Moves between units:
from | $ * ~ § % +
Q717 | Q793 Q425 Q495 Q269 Q234 Q685
Q269 | Q936 Q75 Q733 - Q854 -
Q155 | Q986 Q504 Q259 Q425 Q376 Q229
Q722 | Q962 Q982 Q516 Q504 Q727 Q533
Q17 | - Q88 Q533 Q112 Q720 Q793
Q503 | Q88 Q533 Q107 Q229 Q188 Q425
Q501 | - Q986 Q504 Q793 Q63 Q112
Q813 | Q358 Q839 - - Q733 -
Q446 | - Q890 Q695 Q88 Q765 Q986
Q405 | - Q617 Q854 - Q449 -
Q259 | Q155 Q86 - Q937 Q857 Q756
Q120 | - Q954 Q234 Q405 Q112 Q60
Q720 | - Q686 Q197 Q201 Q501 Q120
Q60 | - Q300 Q358 - Q936 -
Q384 | Q533 Q107 - Q298 Q325 Q495
Q358 | Q60 Q134 Q813 - Q269 -
Q994 | Q695 Q273 - Q107 Q833 Q259
Q381 | Q705 Q199 Q146 Q197 Q722 Q292
Q937 | Q425 Q495 - Q386 Q921 Q592
Q134 | Q300 Q358 Q839 - Q75 -
Q107 | Q503 Q384 - Q756 Q672 Q937
Q337 | - Q201 Q483 Q300 Q843 Q617
Q954 | - Q120 Q132 Q617 Q725 Q300
Q292 | Q63 Q376 Q213 Q234 Q533 Q436
Q386 | Q75 Q733 - - Q961 -
Q820 | Q234 Q921 - Q750 Q298 Q813
Q86 | Q504 Q259 - Q495 Q213 Q298
Q833 | Q199 Q146 - Q672 Q736 Q857
Q936 | - Q280 Q269 - Q405 -
Q132 | Q954 Q234 Q921 Q642 Q229 Q134
Q986 | - Q501 Q155 Q843 Q314 Q725
Q725 | - Q112 Q229 Q984 Q337 Q280
Q750 | Q854 Q961 - - Q999 -
Q314 | - Q63 Q376 Q954 Q88 Q337
Q727 | Q659 Q442 Q694 Q292 Q185 Q197
Q234 | Q120 Q132 Q820 Q854 Q951 Q358
Q899 | Q483 Q320 - Q839 Q937 Q961
Q376 | Q314 Q292 Q857 Q132 Q503 Q483
Q188 | Q686 Q197 Q672 Q483 Q155 Q132
Q185 | Q890 Q695 Q273 Q533 Q381 Q504
Q756 | Q229 Q298 - Q592 Q899 Q386
Q425 | Q843 Q717 Q937 Q75 Q132 Q208
Q951 | Q112 Q229 Q298 Q685 Q436 Q269
Q325 | Q197 Q672 - Q320 Q86 Q820
Q736 | Q982 Q516 - Q259 Q861 Q107
Q300 | - Q60 Q134 - Q280 -
Q695 | Q446 Q185 Q994 Q503 Q199 Q155
Q861 | Q442 Q694 - Q857 Q994 Q672
Q199 | Q765 Q381 Q833 Q188 Q982 Q376
Q733 | Q269 Q386 - - Q750 -
Q146 | Q381 Q833 - Q325 Q516 Q213
Q280 | - Q936 Q75 - Q617 -
Q63 | - Q314 Q292 Q120 Q17 Q201
Q273 | Q185 Q994 - Q384 Q146 Q86
Q449 | - Q984 Q685 - Q60 -
Q208 | Q984 Q685 Q592 - Q134 -
Q686 | - Q720 Q188 Q337 Q986 Q954
Q197 | Q720 Q188 Q325 Q436 Q504 Q234
Q75 | Q280 Q269 Q386 - Q642 -
Q516 | Q722 Q736 - Q86 Q694 Q384
Q297 | - Q962 Q982 Q986 Q171 Q88
Q213 | Q292 Q857 - Q820 Q384 Q320
Q442 | Q171 Q727 Q861 Q376 Q695 Q188
Q962 | - Q297 Q722 Q501 Q659 Q17
Q672 | Q188 Q325 - Q899 Q259 Q921
Q921 | Q132 Q820 - Q961 Q756 Q839
Q890 | - Q446 Q185 Q17 Q705 Q501
Q982 | Q297 Q722 Q736 Q155 Q442 Q503
Q88 | - Q17 Q503 Q725 Q686 Q843
Q999 | Q685 Q592 - - Q813 -
Q617 | - Q405 Q642 - Q984 -
Q843 | - Q793 Q425 Q280 Q954 Q984
Q320 | Q436 Q899 - Q813 Q495 Q750
Q495 | Q717 Q937 - Q733 Q820 Q999
Q229 | Q725 Q951 Q756 Q208 Q483 Q75
Q436 | Q201 Q483 Q320 Q358 Q717 Q854
Q705 | - Q765 Q381 Q720 Q962 Q63
Q504 | Q501 Q155 Q86 Q717 Q292 Q951
Q694 | Q727 Q861 - Q213 Q273 Q325
Q171 | - Q659 Q442 Q314 Q446 Q686
Q533 | Q17 Q503 Q384 Q951 Q197 Q717
Q857 | Q376 Q213 - Q921 Q107 Q899
Q592 | Q208 Q999 - - Q839 -
Q642 | Q617 Q854 Q961 - Q208 -
Q483 | Q337 Q436 Q899 Q134 Q425 Q642
Q685 | Q449 Q208 Q999 - Q358 -
Q201 | - Q337 Q436 Q60 Q793 Q405
Q839 | Q134 Q813 - - Q386 -
Q854 | Q405 Q642 Q750 - Q685 -
Q984 | - Q449 Q208 - Q300 -
Q112 | - Q725 Q951 Q449 Q201 Q936
Q659 | - Q171 Q727 Q63 Q890 Q720
Q765 | - Q705 Q199 Q686 Q297 Q314
Q298 | Q951 Q756 - Q999 Q320 Q733
Q793 | - Q843 Q717 Q936 Q120 Q449
Q961 | Q642 Q750 - - Q592 -

In the rows, zero is written as 50.

The rows follow the links: the fewer symbols apart two units are, the more alike their rows tend to be.

Named rows; a name shown again gets a slightly different row:
Q337:  43   44   44   64   49   42   67   52   33   23   49   68   70   43   40   55   77   60   34   45   50   62   43   40   41   59   64   30   36   52   49   47   49   43   63   59   54   54   79   42   73   42   61   68   70   63
Q208:  56   54   49   45   53   59   47   77   48   60   57   67   49   43   22   38   69   45   25   64   46   44   41   33   41   52   47   42   40   58   63   44   45   39   74   70   74   50   63   62   78   38   54   40   35   50
Q449:  40   47   28   49   23   45   35   54   40   66   42   54   53   26   58   49   61   50   42   45   40   47   58   45   20   52   46   41   42   44   71   38   29   36   65   54   35   42   48   62   80   37   40   65   50   60
Q292:  34   68   51   75   28   40   51   40   41   44   48   16   39   31   71   58   42   56   48   39   42   53   45   61   43   64   61   55   47   50   63   57   31   69   17   24   41   40   52   51   48   43   52   54   66   48
Q297:  52   24   45   46   56   53   43   52   37   22   51   53   72   37   40   53   68   64   56   56   58   38   56   63   59   42   60   45   50   31   50   58   35   63   51   88   37   56   66   62   60   36   50   63   43   58
Q495:  49   86   40   33   38   46   29   53   66   73   53   43   22   51   62   59   37   44   31   48   52   37   44   39   66   56   43   69   48   65   58   55   56   54   44   31   53   41   35   65   46   39   42   30   33   48
Q269:  46   61   50   52   42   51   54   53   53   89   42   45   41   55   62   43   34   36   52   37   37   61   52   43    7   56   41   34   53   53   53   35   48   26   63   21   48   45   31   32   55   62   46   58   67   43
Q132:  63   36   37   32   71   60   58   51   58   47   47   85   57   63   35   53   64   44   50   58   64   50   59   33   62   39   35   53   46   59   32   43   70   31   78   62   60   61   58   44   55   56   43   42   37   58
Q384:  46   80   50   43   36   50   30   48   63   63   58   28   24   41   58   57   35   46   51   55   49   37   44   50   80   48   42   71   50   56   61   61   49   66   20   35   52   44   40   70   48   39   46   28   32   43
Q843:  50   35   27   48   50   55   49   58   37   32   47   79   66   39   35   57   83   58   33   52   55   44   58   41   53   52   59   43   39   49   56   44   39   39   69   73   50   49   71   55   80   36   48   61   47   67
Q405:  38   53   38   63   27   42   46   55   39   58   38   47   55   35   56   44   57   52   38   38   37   58   49   50    5   60   58   32   43   50   71   37   28   45   60   34   37   41   50   52   72   44   52   70   74   54
Q325:  48   60   48   37   47   53   36   36   63   68   52   39   26   54   65   60   27   40   65   58   49   51   59   56   76   43   30   75   57   53   43   58   62   56   30   31   52   45   29   54   31   59   38   29   26   42
Q717:  42   74   23   41   20   40   27   55   57   62   49   49   37   32   71   61   56   52   35   42   46   33   47   36   53   54   48   61   51   59   66   47   44   48   48   35   39   35   43   70   61   34   41   49   45   60
Q727:  47   38   47   34   44   50   32   31   51   47   51   35   54   51   63   57   34   44   73   48   51   44   65   66   55   33   43   61   68   34   46   58   47   66   38   51   16   52   29   60   28   53   37   60   36   52
Q213:  45   87   63   66   43   46   43   48   54   53   56   19   29   46   63   53   31   51   48   44   45   52   42   50   61   64   60   65   51   61   60   57   49   64   17   22   54   42   42   52   30   49   53   38   57   33
Q155:  61   28   63   69   75   51   80   37   44   35   47   54   56   59   40   49   51   51   65   58   58   73   57   61   62   48   46   45   51   47   28   49   62   49   44   53   71   64   64   24   43   66   51   49   66   44
Q188:  60   18   46   47   74   58   57   44   40   43   53   68   49   58   41   53   65   49   66   73   59   54   62   56   84   32   34   61   54   52   36   48   61   49   55   71   65   61   61   46   50   66   42   32   34   51
Q720:  41   22   24   47   35   50   41   30   34   52   34   48   56   29   68   61   54   47   72   48   47   55   70   67   42   36   38   62   53   40   50   42   38   48   49   49   23   48   48   46   65   58   30   64   52   68
Q446:  58   22   56   60   66   53   67   39   43   18   48   56   79   54   43   49   57   56   69   49   54   66   58   69   44   37   61   34   51   31   36   53   46   55   56   72   36   66   64   40   42   57   57   68   62   54
Q376:  52   50   65   78   64   46   73   48   34   19   56   43   56   47   35   51   60   60   43   52   54   60   34   60   67   59   66   46   36   50   51   53   45   61   39   59   75   55   80   42   58   47   70   41   63   47
Q229:  58   45   62   55   75   48   77   46   57   36   47   78   58   70   32   43   55   47   48   47   62   64   47   39   47   51   49   42   46   62   28   37   68   30   70   45   68   58   62   18   49   59   62   51   69   46
Q642:  55   64   66   63   62   54   68   71   44   51   55   62   46   46   23   38   63   48   24   51   45   52   36   35   31   61   60   24   36   58   56   43   45   42   67   56   82   46   63   54   70   44   62   50   66   45
Q320:  48   92   58   55   41   39   42   56   67   61   51   35   30   49   63   54   31   49   33   32   48   43   37   36   49   65   56   58   47   68   58   55   58   50   32   16   52   37   42   47   39   46   57   37   59   44
Q986:  50   12   43   63   61   48   75   34   29   28   46   61   70   49   43   48   63   56   66   53   57   69   54   66   48   45   57   36   49   46   38   42   45   45   57   63   50   67   72   25   54   64   55   62   68   57
Q899:  61   82   71   54   66   45   63   61   63   44   58   56   44   63   36   44   54   54   26   52   58   47   31   29   64   61   61   49   39   65   44   52   64   48   45   43   85   48   60   41   42   41   67   31   53   40
Q273:  44   65   71   50   51   46   47   36   59   51   55   28   41   63   62   50   24   46   65   39   49   49   43   63   52   45   51   59   64   51   41   64   61   70   25   30   39   53   30   46   10   56   52   50   50   41

Each walk starts at a row. The symbols on each line, taken left to right, move it on to the next unit.
Each answer is a row, close to the row of the unit it stands for.
---
 53   60   53   62   64   41   67   64   48   27   58   65   57   60   35   50   69   58   25   47   47   56   38   37   53   65   70   39   37   63   53   48   55   40   55   53   75   51   78   39   61   38   70   44   68   52
$ % ~ % *  43   52   25   30   36   48   38   41   60   68   42   59   40   46   75   63   47   36   57   51   54   47   60   42   48   41   30   61   54   57   43   44   56   35   60   24   34   42   33   48   47   54   29   55   42   63
* % $ * +  41   45   37   58   32   47   53   49   42   65   40   54   56   44   56   46   48   46   55   39   41   62   58   51    7   58   45   34   45   46   57   36   40   32   70   29   35   48   41   39   69   58   45   70   65   55
---
 59   36   71   58   76   56   71   40   52   23   56   48   68   69   34   43   45   52   65   51   51   58   53   63   55   40   56   41   60   37   30   61   60   65   43   69   47   61   61   32   25   61   62   58   59   48
% ~ % $  57   40   59   44   66   56   41   55   45   20   57   52   59   45   35   53   59   58   50   63   57   33   48   56   82   40   59   55   48   35   46   68   46   73   42   90   49   58   65   68   42   41   62   48   31   55
$ * §  31   30   32   66   35   44   59   28   37   46   40   39   58   37   75   52   47   51   73   38   45   65   63   68   29   46   48   49   55   43   48   41   38   45   44   31   24   53   54   32   45   57   43   71   74   52
---
 56   55   61   35   52   49   37   40   72   59   53   34   43   59   60   54   23   40   66   49   51   39   58   53   68   34   37   67   71   43   42   65   63   67   32   46   31   49   28   56   19   56   43   39   31   44
* * % $  43   49   59   53   45   49   54   30   53   42   46   26   53   57   68   55   27   49   74   32   48   57   58   69   42   40   56   49   66   37   40   60   55   62   33   34   20   53   32   43   19   54   48   69   57   50
~ + * %  58   70   75   67   68   47   62   54   53   39   61   40   35   58   37   48   47   54   39   57   51   53   37   53   82   60   61   53   44   61   47   59   60   67   31   49   83   55   65   45   41   45   70   25   52   35
---
 42   65   37   39   24   53   29   65   43   80   46   47   34   30   56   46   48   42   31   51   36   44   44   32   30   57   45   47   47   52   78   40   36   38   58   43   51   34   34   75   72   38   40   52   39   48
* $ % ~ ~ *  50   70   52   31   46   56   38   58   65   89   46   49   25   54   59   43   30   36   48   54   44   45   51   32   42   49   30   60   59   61   52   41   55   39   57   31   57   38   21   57   45   57   38   36   30   42
$ ~ %  49   74   60   49   47   53   53   53   65   86   50   45   30   65   56   39   25   41   50   45   38   51   45   35   29   60   40   47   56   60   54   42   60   38   53   20   57   47   23   41   41   59   47   43   53   35
---
 43   98   63   57   42   43   43   59   62   77   55   37   25   50   57   41   34   46   35   39   42   51   38   36   32   67   54   49   48   62   61   50   51   48   45   21   64   35   35   52   45   41   56   44   57   34
* $ * % ~  51   81   51   39   36   52   32   68   59   83   55   48   21   47   55   52   38   44   34   55   43   42   39   34   46   59   40   58   50   62   68   45   49   49   49   37   57   36   31   71   49   43   45   36   32   43
$ % $  48   30   24   38   26   53   40   47   43   77   37   61   53   41   61   45   58   41   57   54   41   56   62   46   16   47   34   42   51   47   55   36   44   29   74   44   35   46   34   54   66   57   32   64   48   60
---
 62   42   60   43   74   59   57   47   56   51   57   56   34   64   37   52   42   41   56   72   57   52   53   47   84   41   34   65   55   57   36   55   67   57   47   55   76   54   51   50   40   58   46   23   29   38
* * * + * %  61   65   71   50   77   51   71   48   70   51   50   69   38   77   43   49   41   42   40   49   58   54   41   37   65   54   45   54   51   63   30   52   79   37   51   35   76   54   52   31   34   56   58   36   59   40
* % $ ~ $  36   81   42   60   23   41   46   50   54   50   48   39   44   44   68   56   47   55   33   29   48   50   42   33   34   68   65   53   41   61   63   48   46   43   37   18   41   41   51   45   53   40   52   59   75   56
---
 62   70   67   41   61   62   47   73   62   70   61   64   34   53   29   39   49   40   24   66   56   42   37   26   59   55   50   51   43   66   57   51   52   46   63   62   81   49   45   60   61   43   54   24   28   38
% $ % $  51   28   49   58   60   56   68   57   41   54   45   68   64   55   36   38   61   46   50   48   42   66   49   47   17   51   48   26   47   51   43   36   47   26   82   59   57   56   59   36   71   57   49   66   68   49
% ~ * ~ *  55   77   76   55   67   50   62   71   59   61   58   54   39   58   29   37   48   46   25   52   44   51   31   35   44   71   55   41   38   66   61   47   59   45   62   46   88   45   52   43   57   47   71   31   53   37
